Group and class of each row
-.06, -.32, .21, .01, -.34, .04, -.28, -.08, -.03, -.16, -.11, .08, .31, -.14, -.43, .07, .00, .31, .06 => (67) (266)
-.07, -.25, .21, .08, -.05, .44, -.19, .09, .13, -.40, .00, .01, .33, -.32, -.16, .24, -.20, .30, .03 => (67) (260)
.12, -.06, -.07, .01, .06, .17, .04, .10, .06, -.24, .04, .02, -.11, -.25, -.59, .06, -.39, .27, .22 => (71) (255)
-.20, -.22, .04, -.18, -.21, .03, .29, -.10, -.02, .64, .25, .03, .06, .23, .02, -.11, .21, -.80, -.23 => (63) (264)
-.22, -.17, -.36, .06, .12, .07, .19, .16, .17, -.08, -.02, .05, -.18, -.24, -.30, -.37, -.29, -.03, .26 => (71) (274)
-.13, -.03, -.64, .04, -.03, .09, -.04, .01, .28, .13, -.24, -.16, -.09, -.07, -.15, -.12, .05, .25, .25 => (64) (269)
-.14, -.06, -.22, .36, .04, .07, .29, .11, .10, -.26, -.17, -.03, -.21, -.16, -.64, -.06, -.62, .16, .36 => (71) (274)
-.26, -.18, .14, .01, -.23, -.06, -.28, .10, .08, .03, .01, .11, .39, -.11, -.11, .24, -.11, .03, -.23 => (67) (251)
-.12, -.34, -.04, .10, .20, -.01, -.23, .01, .06, -.24, -.11, -.09, .25, -.10, -.33, .18, -.23, -.14, .21 => (67) (251)
-.21, -.14, -.19, .31, .05, .00, .09, .19, .14, -.23, -.18, -.14, -.09, -.57, -.55, -.20, -.64, -.01, .32 => (71) (274)
-.13, -.17, -.55, -.14, -.09, .09, -.07, .03, .22, -.15, -.19, .04, -.13, .03, .06, -.08, .10, .16, .27 => (64) (269)
-.11, -.20, .18, .06, -.10, -.02, -.20, .07, .10, .01, .03, .05, .23, -.10, -.18, .25, -.10, .18, -.07 => (67) (266)
.02, -.01, -.15, -.03, .24, .10, .18, .15, .26, -.36, -.09, -.01, -.03, -.37, -.64, -.06, -.48, .14, .03 => (71) (278)
-.23, -.22, .16, -.06, -.05, .02, .00, -.01, .18, -.01, .06, .12, .21, -.30, -.18, .32, .07, .03, -.04 => (67) (260)
-.30, -.07, .37, .02, -.06, .11, -.06, .00, -.12, -.20, .01, .21, .25, -.30, -.06, .39, -.06, -.02, -.12 => (67) (251)
-.20, -.08, -.52, -.13, .07, .10, .09, .09, .08, -.02, -.09, -.06, .12, -.01, .17, -.25, .17, .04, .01 => (64) (269)
-.04, -.35, .05, .35, .12, -.01, .14, .11, .16, -.36, -.11, .10, -.42, -.35, -.69, .00, -.72, .25, .34 => (71) (278)
-.10, -.25, .31, .20, -.22, .04, -.17, -.03, .00, -.51, -.14, -.01, .23, -.46, -.58, .33, -.17, .48, -.02 => (67) (260)
-.15, -.20, -.49, -.12, .17, .02, .02, .08, .19, -.11, -.15, .10, -.02, -.22, .18, -.12, .04, .01, .27 => (64) (259)
-.20, -.16, .03, -.05, -.22, -.10, .02, -.06, -.25, .47, .05, .05, .06, .38, -.36, -.07, -.04, -.42, -.17 => (63) (246)
-.28, .05, -.47, -.01, .29, -.10, .44, .07, .32, .37, .01, .34, -.02, .13, -.03, -.05, -.04, -.26, .02 => (71) (255)
-.15, -.21, .32, .41, -.17, -.06, -.34, .09, .04, -.08, -.19, .10, .18, -.13, -.36, .21, .02, .17, .02 => (67) (266)
-.05, .13, -.13, -.10, .19, -.07, .17, -.02, .06, .31, .12, .13, -.12, -.20, -.10, -.07, -.42, -.20, .14 => (71) (255)
-.06, -.05, -.36, -.15, .07, .01, .00, .07, .15, -.06, -.04, -.19, -.02, -.21, .36, -.19, -.03, -.02, .19 => (64) (269)
-.03, -.02, -.11, .31, .17, .01, .12, .23, .21, -.30, -.21, .17, -.04, -.25, -.49, .24, -.61, .22, .32 => (71) (278)
.15, -.10, -.55, -.31, .08, .06, -.11, .13, .53, -.28, -.11, .14, .00, -.21, .07, -.05, -.05, .11, .15 => (64) (253)
